In the rows, 128 means zero.
Here are made-up objects, facts about them, and rows of numbers that follow some of those facts. Name the object behind each unnamed row.

There are 4 kinds of fact about the objects: roklen, gistugrel, skivam, laflo.
begi	roklen	rekema; begi	roklen	stebur; begi	roklen	flizen; brodi	roklen	bestuk; brodi	roklen	dovaskil; brodi	roklen	skelis; brodi	roklen	stifes; brodi	roklen	plabe; brodi	roklen	zona
brolok	roklen	teskufek; brolok	roklen	dovaskil; brolok	roklen	brileri; brolok	roklen	flizen; daflan	roklen	pusu; daflan	roklen	flebol; daflan	roklen	plustu; daflan	roklen	trabok; daflan	roklen	mapebom
daflan	roklen	leskin; dagir	roklen	stifak; dagir	roklen	vozin; dagir	roklen	stimem; dagir	roklen	skovuk; dagir	roklen	fliflidrur; didras	roklen	flebol; didras	roklen	rekema; didras	roklen	galak
draditis	roklen	drotum; draditis	roklen	vegiven; draditis	roklen	kiklipo; draditis	roklen	droplufli; draditis	roklen	drabrak; draditis	roklen	druper; fubil	roklen	plabe; fubil	roklen	leskin; gramik	roklen	zize
grapluza	roklen	pinafol; grapluza	roklen	ratral; greden	roklen	tupa; greden	roklen	gebruk; greden	roklen	skelis; greden	roklen	puluk; grilipas	roklen	tidruk; grilipas	roklen	fluzos; grilipas	roklen	ratral
grilipas	roklen	skelis; grilipas	roklen	befena; grostem	roklen	dradrul; grostem	roklen	nitrokam; grostem	roklen	doplam; grutru	roklen	gebruk; grutru	roklen	zomuflar; grutru	roklen	greken; grutru	roklen	mezi
grutru	roklen	gipes; grutru	roklen	stebur; grutru	roklen	zona; grutru	roklen	baseflim; grutru	roklen	debris; kidrar	roklen	girore; kidrar	roklen	plitrek; kidrar	roklen	brabir; kidrar	roklen	gebruk
klapek	roklen	plustu; klapek	roklen	briplo; klapek	roklen	puluk; klapek	roklen	pefas; klapek	roklen	drazan; klapek	roklen	skovuk; klapek	roklen	droplufli; kofa	roklen	teskufek; kofa	roklen	pefas
kotri	roklen	riri; kotri	roklen	pigin; kotri	roklen	flidrol; kotri	roklen	flotrik; kotri	roklen	galak; kotri	roklen	klepel; kotri	roklen	demokur; kotri	roklen	briklir; luklum	roklen	plitrek
luklum	roklen	flidrol; luklum	roklen	zize; luklum	roklen	volim; luklum	roklen	demokur; midran	roklen	klagra; midran	roklen	skovuk; miruda	roklen	teskufek; miruda	roklen	samel; miruda	roklen	kubrem
miruda	roklen	fliflidrur; mobral	roklen	tidruk; mobral	roklen	trepe; mobral	roklen	mazuk; mobral	roklen	dridrak; mobral	roklen	doskadan; mobral	roklen	befena; naplin	roklen	briplo; naplin	roklen	mumuk
naplin	roklen	setros; nevuk	roklen	bestuk; nevuk	roklen	truskun; pibre	roklen	flotrik; pibre	roklen	mumuk; pibre	roklen	rekel; plikar	roklen	roki; plikar	roklen	stodrazek; rubre	roklen	trodruk
rubre	roklen	flidrol; rubre	roklen	lesto; rubre	roklen	drabrak; rubre	roklen	flizen; rubre	roklen	kedo; rutrim	roklen	nipun; rutrim	roklen	pluruk; rutrim	roklen	bubrir; rutrim	roklen	truskun
rutrim	roklen	mapebom; sevin	roklen	zomuflar; sevin	roklen	pefas; skoli	roklen	klagra; skoli	roklen	tridaskal; skoli	roklen	druper; stetem	roklen	stifak; stetem	roklen	duver; stetem	roklen	grosam
stetem	roklen	leskin; stetem	roklen	rekel; stustu	roklen	penamum; stustu	roklen	pinafol; stustu	roklen	plabe; tinuk	roklen	nitrokam; tinuk	roklen	regro; tinuk	roklen	kagri; tinuk	roklen	brileri
tinuk	roklen	manebol; triflel	roklen	plitrek; triflel	roklen	bestuk; triflel	roklen	bilozi; triflel	roklen	baseflim; troplil	roklen	gipes; troplil	roklen	stodrazek; vaskem	roklen	briplo; vaskem	roklen	bebe
vaskem	roklen	grosam; zubris	roklen	bilozi; zubris	roklen	vozin; zubris	roklen	droplufli; baseflim	gistugrel	d; bebe	gistugrel	a; befena	gistugrel	a; begi	gistugrel	b; bestuk	gistugrel	b
bilozi	gistugrel	a; brabir	gistugrel	d; bregren	gistugrel	b; briklir	gistugrel	a; brileri	gistugrel	a; briplo	gistugrel	c; brodi	gistugrel	a; brolok	gistugrel	c; bubrir	gistugrel	d
daflan	gistugrel	a; dagir	gistugrel	a; debris	gistugrel	a; demokur	gistugrel	b; didras	gistugrel	d; doplam	gistugrel	a; doskadan	gistugrel	e; dovaskil	gistugrel	a; drabrak	gistugrel	d
draditis	gistugrel	a; dradrul	gistugrel	d; drazan	gistugrel	d; dridrak	gistugrel	a; droplufli	gistugrel	d; dropo	gistugrel	a; drotum	gistugrel	c; drubrim	gistugrel	a; druper	gistugrel	e
duver	gistugrel	b; flebol	gistugrel	d; flemar	gistugrel	e; flidrol	gistugrel	b; fliflidrur	gistugrel	a; flikloza	gistugrel	c; flizen	gistugrel	a; flotrik	gistugrel	a; flovon	gistugrel	a
fluzos	gistugrel	b; foraklu	gistugrel	d; fubil	gistugrel	b; fusam	gistugrel	d; galak	gistugrel	b; gebruk	gistugrel	a; gipes	gistugrel	d; girore	gistugrel	e; gramik	gistugrel	c
grapluza	gistugrel	a; greden	gistugrel	d; greken	gistugrel	e; grilipas	gistugrel	d; grosam	gistugrel	a; grostem	gistugrel	e; grutru	gistugrel	a; kagri	gistugrel	a; katur	gistugrel	e
kedo	gistugrel	d; kekil	gistugrel	c; kenu	gistugrel	c; kidrar	gistugrel	e; kiklipo	gistugrel	d; klagra	gistugrel	c; klapek	gistugrel	b; klegu	gistugrel	d; klepel	gistugrel	b
klidan	gistugrel	b; kofa	gistugrel	e; kotri	gistugrel	d; kubrem	gistugrel	b; leskin	gistugrel	a; lesto	gistugrel	e; liske	gistugrel	d; luklum	gistugrel	a; manebol	gistugrel	a
mapebom	gistugrel	c; mazuk	gistugrel	a; mezi	gistugrel	b; midran	gistugrel	e; miruda	gistugrel	b; mobral	gistugrel	b; moluk	gistugrel	d; mumuk	gistugrel	c; napel	gistugrel	a
naplin	gistugrel	c; nevuk	gistugrel	a; nipun	gistugrel	a; nitrokam	gistugrel	a; pefas	gistugrel	e; penamum	gistugrel	a; pibre	gistugrel	e; pigin	gistugrel	b; pinafol	gistugrel	d
plabe	gistugrel	c; plikar	gistugrel	c; plitrek	gistugrel	e; pluruk	gistugrel	b; plustu	gistugrel	a; puluk	gistugrel	b; pusu	gistugrel	e; ratral	gistugrel	a; regro	gistugrel	b
rekel	gistugrel	d; rekema	gistugrel	a; riri	gistugrel	a; roki	gistugrel	b; rubre	gistugrel	d; rutrim	gistugrel	c; samel	gistugrel	e; setros	gistugrel	a; sevin	gistugrel	d
sigrefal	gistugrel	a; skelis	gistugrel	a; skoli	gistugrel	d; skovuk	gistugrel	e; stebur	gistugrel	b; stetem	gistugrel	e; stevo	gistugrel	b; stifak	gistugrel	d; stifes	gistugrel	c
stimem	gistugrel	b; stodrazek	gistugrel	e; stustu	gistugrel	a; subru	gistugrel	a; teskufek	gistugrel	d; tidruk	gistugrel	b; tinuk	gistugrel	a; trabok	gistugrel	e; trepe	gistugrel	b
tridaskal	gistugrel	a; triflel	gistugrel	b; trodruk	gistugrel	d; troplil	gistugrel	c; truskun	gistugrel	e; tukal	gistugrel	a; tukir	gistugrel	c; tupa	gistugrel	a; vaskem	gistugrel	b
vegiven	gistugrel	c; volim	gistugrel	a; vozin	gistugrel	e; zezom	gistugrel	a; zize	gistugrel	b; zomuflar	gistugrel	c; zona	gistugrel	c; zubris	gistugrel	a; baseflim	skivam	h
bebe	skivam	i; befena	skivam	g; begi	skivam	f; bestuk	skivam	h; bilozi	skivam	i; brabir	skivam	h; bregren	skivam	i; briklir	skivam	h; brileri	skivam	g
briplo	skivam	f; brodi	skivam	g; brolok	skivam	f; bubrir	skivam	f; daflan	skivam	g; dagir	skivam	h; debris	skivam	i; demokur	skivam	g; didras	skivam	f
doplam	skivam	f; doskadan	skivam	i; dovaskil	skivam	f; drabrak	skivam	h; draditis	skivam	g; dradrul	skivam	f; drazan	skivam	g; dridrak	skivam	f; droplufli	skivam	g
dropo	skivam	g; drotum	skivam	f; drubrim	skivam	g; druper	skivam	h; duver	skivam	i; flebol	skivam	f; flemar	skivam	h; flidrol	skivam	h; fliflidrur	skivam	f
flikloza	skivam	f; flizen	skivam	f; flotrik	skivam	f; flovon	skivam	i; fluzos	skivam	i; foraklu	skivam	g; fubil	skivam	f; fusam	skivam	i; galak	skivam	i
gebruk	skivam	g; gipes	skivam	i; girore	skivam	i; gramik	skivam	g; grapluza	skivam	f; greden	skivam	g; greken	skivam	g; grilipas	skivam	h; grosam	skivam	h
grostem	skivam	h; grutru	skivam	f; kagri	skivam	i; katur	skivam	h; kedo	skivam	g; kekil	skivam	i; kenu	skivam	g; kidrar	skivam	i; kiklipo	skivam	h
klagra	skivam	f; klapek	skivam	g; klegu	skivam	h; klepel	skivam	f; klidan	skivam	f; kofa	skivam	g; kotri	skivam	h; kubrem	skivam	f; leskin	skivam	i
lesto	skivam	g; liske	skivam	i; luklum	skivam	i; manebol	skivam	f; mapebom	skivam	g; mazuk	skivam	i; mezi	skivam	i; midran	skivam	f; miruda	skivam	h
mobral	skivam	i; moluk	skivam	f; mumuk	skivam	h; napel	skivam	g; naplin	skivam	g; nevuk	skivam	f; nipun	skivam	i; nitrokam	skivam	h; pefas	skivam	h
penamum	skivam	g; pibre	skivam	i; pigin	skivam	h; pinafol	skivam	h; plabe	skivam	g; plikar	skivam	h; plitrek	skivam	i; pluruk	skivam	f; plustu	skivam	h
puluk	skivam	h; pusu	skivam	f; ratral	skivam	h; regro	skivam	h; rekel	skivam	g; rekema	skivam	i; riri	skivam	f; roki	skivam	f; rubre	skivam	g
rutrim	skivam	i; samel	skivam	i; setros	skivam	g; sevin	skivam	g; sigrefal	skivam	h; skelis	skivam	g; skoli	skivam	i; skovuk	skivam	f; stebur	skivam	g
stetem	skivam	i; stevo	skivam	h; stifak	skivam	f; stifes	skivam	f; stimem	skivam	i; stodrazek	skivam	h; stustu	skivam	f; subru	skivam	f; teskufek	skivam	g
tidruk	skivam	h; tinuk	skivam	f; trabok	skivam	g; trepe	skivam	f; tridaskal	skivam	f; triflel	skivam	i; trodruk	skivam	h; troplil	skivam	h; truskun	skivam	h
tukal	skivam	g; tukir	skivam	h; tupa	skivam	i; vaskem	skivam	g; vegiven	skivam	g; volim	skivam	g; vozin	skivam	f; zezom	skivam	i; zize	skivam	f
zomuflar	skivam	f; zona	skivam	h; zubris	skivam	g; bebe	laflo	flovon; befena	laflo	grapluza; bestuk	laflo	klagra; bilozi	laflo	grutru; bregren	laflo	dropo; brileri	laflo	plustu
brodi	laflo	zize; brolok	laflo	bregren; daflan	laflo	drotum; dagir	laflo	pusu; didras	laflo	mazuk; doskadan	laflo	dridrak; drabrak	laflo	bestuk; drazan	laflo	brolok; dridrak	laflo	girore
droplufli	laflo	subru; drotum	laflo	dagir; drubrim	laflo	trepe; duver	laflo	samel; flebol	laflo	tupa; fubil	laflo	sevin; fusam	laflo	droplufli; galak	laflo	pinafol; gebruk	laflo	lesto
gramik	laflo	tukal; grapluza	laflo	ratral; grilipas	laflo	doskadan; grosam	laflo	brodi; grostem	laflo	drazan; grutru	laflo	kiklipo; kagri	laflo	kidrar; katur	laflo	stebur; kidrar	laflo	riri
kiklipo	laflo	flemar; klagra	laflo	midran; klapek	laflo	bilozi; klepel	laflo	flebol; kofa	laflo	tukir; kotri	laflo	gebruk; lesto	laflo	trabok; liske	laflo	tidruk; midran	laflo	flizen
miruda	laflo	moluk; mobral	laflo	galak; moluk	laflo	nevuk; mumuk	laflo	kotri; napel	laflo	katur; nevuk	laflo	gramik; nitrokam	laflo	daflan; plustu	laflo	flotrik; pusu	laflo	brileri
ratral	laflo	grostem; rekema	laflo	fluzos; roki	laflo	rubre; rubre	laflo	bebe; sevin	laflo	plabe; sigrefal	laflo	klepel; skelis	laflo	vegiven; stetem	laflo	duver; stifes	laflo	mobral
stodrazek	laflo	drubrim; stustu	laflo	druper; subru	laflo	foraklu; tidruk	laflo	stifak; trabok	laflo	troplil; tridaskal	laflo	luklum; triflel	laflo	zezom; troplil	laflo	dovaskil; tukir	laflo	rekema
tupa	laflo	liske; vaskem	laflo	mezi; vegiven	laflo	plikar

Some objects and their rows:
lesto: [118 137 130 124 156  95 119 114  78 130 125 139 138 145 131 162 157 144
 127 127 119 116 107 132 156 119 130 123 130 118  66 161 153  96 134 101
 133 128 167 137 123 129 128]
baseflim: [136 131 115 145 117 118 121 136 162 109 149 127  93 135 141 118 128 117
 143  98 126 137 118  88 117  96 119  93 136 121 116 135 137 172 132 162
 132 118 115 112  86 110 134]
grutru: [123 131 102 124 110 136 146 158 135 163 147 116 146 114 129 128 117 150
 141 142 110 126 131 152 106 144 138 154 145 139 166  98 119 102 110 133
 129 171 132 101 157 127 111]
tukir: [139 120 130 154 113 118 124 136 172 103 127 122  89 131 131 105 128 119
 139 114 120 134 114  98 105  93 120 104 118 126 127 128 136 176 110 166
 139 111 105 110  95 116 136]
roki: [168 118  66 106 117 161 160 158 172 171 139 123 126 109 120 105 124 186
  99 167 118 110 119 149 130 108 140 165 109 116 191  89 126 127 147 137
 122 117 134  61 159 158 103]
flovon: [114 129 153 103 121 142  97  97 100 137 124 116 135 135 135 132 115  89
 129 103 181 145 144 114 148 172 131 134 114 151 142 128  90 123 148 114
 115 131 114 171 134 141 136]
brodi: [123 101 156 135 150 109 125 127 100 122  83 140 118 145 116 121 145 157
 117 137 105  89 111 152 131 101 134 150  97 109  88 149 153  95  98 117
 135 108 148 120 144 130 128]
zize: [133 155 100 119 133 132 169 138 140 166 151 132 148 116 128 149 144 143
 146 156 116 141 143 141 123 142 133 150 158 144 164 101 130 121 125 124
 142 174 133  99 151 117 114]
dovaskil: [ 96 168  71 119  97 128 112 152  75 161 226 108 180 116 161 173 106 120
 154 101 123 167 134 124 138 179 127 126 212 139 117 131 117  82 153 112
 123 225 172 144 130 125 124]
bestuk: [143 131 123 155 119 121 127 133 176 100 130 132  95 128 136 106 130 116
 137 118 125 126 117  92 106  87 117 103 121 122 127 128 139 174 130 167
 139 107 107 106  89 106 143]
penamum: [124 119 135 132 154 115 125 122  90 119 102 152 131 134 120 126 142 145
 108 136 108 102 128 147 152 108 123 135 128  96  74 158 153  96 129 114
 131 112 157 135 130 132 132]
trepe: [147 148  89 131 109 146 155 147 136 158 133 119 161  93 132 114 135 137
 121 161  98 126 159 137 120 149 119 148 182 115 139 105 109 113 129 138
 135 169 133 122 149 130 119]
manebol: [125 139  96 120 109 154 166 157 147 142 175 122 178 125 121 137 148 151
 137 163 107 146 139 155 110 143 118 137 158 123 164 115 125 123 133 115
 120 149 125 115 159 133 128]
doskadan: [153 125 153 108 127 157 120  88 133 137  71 119 135 114 124  99 140  98
 101 141 168 119 173 108 150 158 121 144 113 129 139 118  79 148 153 137
 121  99  97 165 137 143 137]
skoli: [127 118 170 103 132 132 102 113 125 127  93 109 138 130 145 139 114 109
 122 105 175 131 127 117 117 178 141 122  90 159 153 108  91 121 132 118
 104 108 104 181 146 143 115]
zubris: [113 106 152 132 152 100 118 131  89 119  96 140 123 145 123 138 137 153
 120 123 105 106 107 150 134 119 139 133 108 114  83 150 153  91 101 112
 128 114 159 137 137 134 118]
droplufli: [137 117 141 133 165 104 131 120 110 110  85 145 128 130 116 139 151 155
 103 153 109 100 109 148 141 102 129 127 104 111  90 144 162 110 126 105
 132  96 152 125 136 134 123]
tidruk: [116 148  97 144  86 110  86 135 107 123 182 101 120 130 165 124 120  88
 151  68 125 154 132  65 135 130 114  89 193 119  64 155 113 152 136 164
 131 170 141 151  68 117 144]
tukal: [101 125 132 128 139  97  99 124  55 128 138 130 140 148 137 154 134 137
 132 103 116 118 112 135 156 131 129 127 142 117  58 171 148  81 123 102
 127 147 176 146 122 132 133]

Rows to name:
No name comes twice in this set of rows, the named rows included.
[165 139 105 133 137 133 172 157 183 132 110 120 158  89 130 138 139 164
 110 189 105 120 121 153  84 137 132 128 122 140 180  73 130 124 131 125
 121 123 122 106 159 130 100] : tridaskal
[127 136 144 106 121 148  98  94 103 138 113 115 143 125 139 123 123  88
 118 108 174 139 165 102 161 174 123 134 133 136 124 128  78 127 163 122
 118 131 116 177 126 141 140] : fluzos
[111 112 169 106 131 150 111  95 114 137 105 127 111 136 114 125 104  94
 126 107 175 142 148 133 143 161 140 140 104 154 160 118  97 141 121 111
 116 119 100 163 139 141 129] : pibre
[137 144  87 123 126 144 160 152 145 154 154 127 150 105 129 137 122 149
 126 151 110 138 136 149 120 141 131 138 155 125 166 100 130 112 138 125
 124 157 135 105 149 126 112] : zomuflar
[134 144 112 145 114  99 106 141 151 103 159 110 112 126 160 144 127 109
 144  95 130 151 100  78 109 117 124  76 144 139 105 131 132 163 136 157
 126 131 129 137  77 116 125] : kiklipo
[ 91 147  93 123  92 123 118 160  85 167 205 101 171 126 150 156 105 126
 161 103 114 155 126 135 115 173 132 139 189 150 133 122 114  80 114 117
 123 214 156 136 141 127 122] : brolok
[132 152  92 125 131 138 168 136 141 162 154 134 147 107 123 147 135 137
 142 158 114 144 140 148 125 137 130 143 161 141 165 104 133 125 131 119
 140 170 135 102 148 121 118] : riri
[123 140 113 128 114 140 146 159 135 146 152 120 154 115 132 122 104 141
 149 140 109 121 132 152 101 145 134 155 141 135 167 104 125  88 115 139
 134 171 133 103 163 107 123] : nevuk
[114 118 126 154  97 107  94 146 136 106 157 104  95 134 147 125 100 104
 150  80 123 145 105  95 103 115 127  95 143 140 109 135 131 159 101 155
 128 144 121 132  83 120 133] : dagir
[108 120 135 131 144 102 111 123  70 125 123 131 131 145 130 144 139 143
 122 119 116 109 113 141 150 119 129 131 131 113  69 163 153  87 119 106
 133 131 166 138 128 133 127] : foraklu
[132 142 126 152 119 123 119 140 163  90 153 135 106 133 141 110 113 107
 146  97 127 127 119  91 112  94 113  97 130 114 126 136 142 150 144 174
 134 119 111 112  92  91 148] : truskun
[164 108  99 131 110 136 124 139 190 120 126 124  70 131 129  89 131 148
 116 121 134 114 101  95 123  66 128 116  95 112 144 122 136 184 137 175
 130  79 109  73  94 145 127] : stodrazek
[141 121 143 131 168  96 133 124 115 109  84 141 131 132 125 148 161 159
 104 157 112  99 104 142 130 104 127 120 100 115  87 143 157 107 131 106
 128  91 156 132 133 135 114] : vegiven
[145 114 173 105 137 155 129  92 149 125  74 129 121 128 110 107 132 108
 110 142 173 119 149 129 132 143 134 147  73 148 174 110  98 152 136 122
 122  85  88 145 148 142 134] : fusam

The same objects again, as new rows of numbers:
Known rows:
rutrim: [156 138 102 168 156 140 139 109 154 146 173 134 126 124  85 127  88 106
 109 137 161  84 139 127 118 160 145  96]
truskun: [127 116 147 108 123 141 116 138 135 118 113 129 160 114 133 137 156 155
 128 127 139 147 128 123 144 120 126 125]
subru: [ 68 119 191 142  66 103 106 139 118 150  87 145  71 101 154 119 139 166
 146 136  84 188  98 126 128 128  93 118]
brodi: [166 112  76 148 161 118 179 110 141 125 186 164 137 145  84 167 160 102
 116 165 124 101 154 128 124 103 145 165]
kubrem: [ 85 119 187 114 105 102  91 143 103 123  86 135  91 130 164 104 114 153
 155 125  91 183  97 101 146 101  85 121]
zomuflar: [ 70 107 188 111 112 110 102 130  99 128  87 127  95 130 181 102 119 157
 144 140 106 184 109  94 145  97  91 128]
grutru: [ 29 128 198 149  84 105 120 116 115 166 104 167  74 130 144 134 131 163
 116 157  95 191 104 113 142 108  83 117]
mezi: [186 112 110 164 165 156 154 113 145 142 172 143 115 100 123 111 109 101
 112 159 154  71 173  86 110 109 148 123]
kiklipo: [116 147 176  89  86 142 120 144 121 164  93 127 180 164 125 131 133 159
 128 107 121 112 136 136 140 157 105 123]
leskin: [167 113 102 155 154 152 138 119 145 146 152  96 138 104 108  95 103 112
 128 123 164  63 146 125 117 154 153 102]
fubil: [ 75 102 160 116 172 106  46 133  96  92 125 173  97 107 143 110 110 135
 145 153 104 221  79 119 136  86  89 116]
nitrokam: [145 142 121  89 158 153  73 145 119  93 136 162 137  80 153 144 145 110
 136 103 119 170 124 125 108  76 130 126]
triflel: [142 137  80 152 217 164 100  99 133 124 191 162 120 103 103 120  86  73
  95 143 169 106 149 127 101 110 147 107]
skoli: [161 154 104 166 153 145 137 113 141 158 172 131 120 132  89 121  90  92
 115 110 147  69 141 124 119 147 135  96]
brabir: [115 129 150 113 123 145 125 131 133 117 111 132 150 122 144 141 151 150
 115 130 142 150 134 118 141 115 125 131]
kenu: [155 135  71 126 131 123 165 127 137 120 154 123 143 144 105 152 150  99
 127 126 126  89 142 160 108 138 157 155]
flidrol: [131 142 152 117 118 151 112 143 126 109  92 126 142 115 140 126 155 142
 111 128 143 151 139 134 143 125 136 142]
penamum: [149 113  67 120 141 125 173 113 136 123 160 108 159 135 109 145 155 110
 131 135 133  86 134 152 107 133 163 148]
bebe: [146 121 115 180 121 152 148 121 148 181 159 110 118  85  94 107 126 112
 122 120 146  50 146 150 109 162 148  91]

Name these rows:
No name comes twice in this set of rows, the named rows included.
[123 101  81 135 104 135 187 116 137 158 151 104 146 107 111 139 182 120
 124 136 128  66 148 174 103 135 158 147] : plabe
[141 174  68 111  93 115 217 105 144 111 116  36 156 199 147 163 107 122
 122  62 146  79 124 144 139 156 164 147] : brileri
[177 146  80 159 153 126 164 130 128 117 171 167 122 153  83 151 163  83
 104 152 121 102 162 147 126 106 147 178] : rubre
[151 137 115 187 112 167 148 121 143 172 137 113 108  82 110  97 129 113
 103 136 160  66 161 150 102 165 162 109] : galak
[107 107 150 121  88 135 140 129 152 150 121 131 145  77 136 157 174 169
 134 132 125 140 125 133 123 131 125 111] : ratral
[171 120 163 130 128 137 111 154 123 112 121 152 135 105 126 126 174 134
 135 121 117 136 140 107 154  87 116 141] : druper
[137 133 120  95 170 142  65 142 126  85 138 168 141  87 131 146 147 119
 129 118 129 178 114 139 120  94 128 121] : sigrefal
[145 100  44  92 194 139 134 115 119  95 179 129 159 101 128 134 149  79
 128 142 136 105 142 159  93  87 164 154] : skelis
[132 149 151 116 117 147 116 141 121 120 105 137 142 125 144 137 154 141
 116 116 137 147 133 131 143 119 122 132] : trodruk
[142 123  71 117 141 140 183 111 127 132 156 115 151 145 124 144 150  99
 113 137 140  82 156 149 112 115 155 160] : greken
[135 139 132  96 174 158  66 144 104  89 126 155 144  87 145 124 150 109
 120 108 131 161 128 140 133  75 129 130] : drabrak
[170 121  84 148 160 126 175 120 124 123 180 155 135 148  87 148 166  92
 119 152 120  85 156 136 129  93 140 168] : sevin
[182 132 108 180 171 153 146 109 148 146 181 164 108 119  95 126 104  99
  99 167 153  87 166  95 115 125 148 124] : kidrar
[201 114 112 168 166 154 143 122 138 141 166 131 118 101 115 102 115 103
 116 150 152  67 169  96 118 113 148 123] : bilozi
[ 94 140 155 134  88 141 135 121 146 156 126 157 129 105 121 168 171 155
 104 125 122 144 135 140 131 127 116 114] : plikar

